Below are the code and all the weights of a small trained network. Each question names an input and a class and asks about switching units off, where a switched-off unit gives its printed mean instead of its output.

import numpy as np


def w(rows, s, z=0):
    codes = np.array(rows[::2]) - 128.0
    scale = np.full(codes.shape[1], s)
    scale[-1] = z or s
    return codes * scale


def f(y):
    return y / 2 * (1 + np.tanh(0.7978845608 * (y + 0.044715 * y**3)))


def log_softmax(a):
    a = a - a.max(-1, keepdims=True)
    return a - np.log(np.exp(a).sum(-1, keepdims=True))


def net(x, mask):
    res = np.array(x, float).reshape(1, 6) / 4 @ E
    y = f(res @ A[0][:, :-1].T + A[0][:, -1])
    res = res + np.where(mask, y, B[0][:, -1]) @ B[0][:, :-1]
    return log_softmax(res[-1] @ U[:, :-1].T + U[:, -1])


A, B = {}, {}
E = w([
[251,132,165,31,85,110,253,204,136],'x0',
[160,98,112,168,82,37,110,96,94],'x1',
[109,192,151,171,104,163,76,148,39],'x2',
[178,35,83,188,91,166,127,159,151],'x3',
[157,78,185,213,237,80,118,237,172],'x4',
[103,121,129,189,162,229,175,165,47],'x5',
],0.0065)
A[0] = w([
[148,98,106,79,70,72,131,81,183,148],'N1',
[136,155,151,101,201,138,188,155,141,124],'N2',
[129,98,138,205,148,33,37,148,145,157],'N3',
[82,161,131,137,129,163,90,107,95,250],'N4',
[89,82,109,195,167,247,100,144,128,189],'N5',
[145,119,127,106,113,111,140,113,144,154],'N6',
[148,141,136,76,147,114,172,153,157,180],'N7',
[105,89,109,179,155,201,118,148,154,131],'N8',
[155,102,124,102,84,119,148,101,138,197],'N9',
[36,198,127,129,124,155,71,76,83,163],'N10',
[174,141,119,145,57,182,167,159,40,119],'N11',
],0.013,0.0023)
B[0] = w([
[82,91,39,94,89,127,102,112,180,230],'N1',
[95,164,184,98,155,103,134,157,134,192],'N2',
[205,140,98,249,169,130,144,178,191,228],'N3',
[82,150,102,157,148,127,100,114,73,203],'N4',
[65,91,183,165,123,126,176,41,131,233],'N5',
[117,114,113,102,125,121,110,126,138,159],'N6',
[107,148,148,53,148,135,107,159,142,195],'N7',
[107,102,157,158,124,125,186,75,135,190],'N8',
[146,116,94,100,87,124,128,100,158,185],'N9',
[89,173,82,172,127,146,61,150,30,247],'N10',
[237,107,163,105,86,147,150,113,61,200],'N11',
],0.02,0.012)
U = w([
[255,108,159,77,57,174,137,113,56,140],'0',
[57,59,200,178,155,152,198,13,132,165],'1',
[84,196,189,39,184,97,103,188,156,1],'2',
[201,135,101,213,213,90,119,186,214,218],'3',
[103,72,26,56,61,106,66,94,211,21],'4',
[74,211,75,174,140,172,20,106,11,242],'5',
],0.0057,0.00077)

Each question gives the input, the list of numbers given to net, and the class t.
The units are the neurons (one row each of A and B). Each row of codes is followed by its name. A weight is (code - 128) times the scale printed after its matrix; where a second scale follows, it is the last column's (A, B and U).
mask holds one flag per neuron, in row order. A switched-off neuron (its flag False) gives its mean, the last column of its row in B, instead of its output. The means were averaged over made-up inputs and are rounded, as every weight is.
A unit's drop is (log p(t) with every unit on - log p(t) with that unit switched off) / (log p(t) with every unit on - log p(t) with every unit switched off).
The circuit of an input: a set's keep is (log p(t) with only the set's units on - log p(t) with every unit switched off) / (log p(t) with every unit on - log p(t) with every unit switched off). Starting from all 11 units, units are removed one at a time, each time the one whose removal leaves the highest keep (on an exact tie, the one counted first), for as long as the keep stays at least 0.8.
units of the circuit, in order: the units of the circuit, biggest drop first
top k neurons: the k neurons with the biggest drops, biggest first
drop when u is switched off: that unit's drop, to one decimal
input [6,-3,2,-7,-5,2], class 0: units of the circuit, in order -> N11
input [5,-8,1,4,3,0], class 2: units of the circuit, in order -> N2, N7
input [4,-3,-1,8,-2,7], class 1: top 2 neurons -> N5, N8
input [-1,-1,4,7,0,-4], class 1: top 2 neurons -> N10, N7
input [-8,-8,7,5,2,-5], class 1: top 2 neurons -> N5, N8
input [6,-8,8,7,3,1], class 0: top 3 neurons -> N11, N4, N1
input [1,-3,-1,-1,-1,0], class 2: top 2 neurons -> N10, N3
input [-3,-6,-3,-3,-2,6], class 1: top 4 neurons -> N5, N8, N7, N1
input [8,-5,-4,-7,-8,0], class 4: top 2 neurons -> N1, N9
input [4,0,2,0,6,1], class 2: top 3 neurons -> N2, N3, N7
input [4,2,8,-3,-4,4], class 0: top 2 neurons -> N11, N1
input [4,1,3,-5,-7,-3], class 4: top 2 neurons -> N1, N9
input [7,0,-6,1,2,5], class 2: top 2 neurons -> N2, N7
input [8,2,-1,5,0,-1], class 4: units of the circuit, in order -> N1
input [-6,-5,4,2,5,-5], class 3: drop when N3 is switched off -> 3.4
input [8,0,5,-2,0,8], class 0: drop when N11 is switched off -> 0.8
input [-6,3,4,4,7,8], class 1: drop when N5 is switched off -> 0.8
input [-8,1,-8,2,4,-7], class 3: drop when N3 is switched off -> 1.8
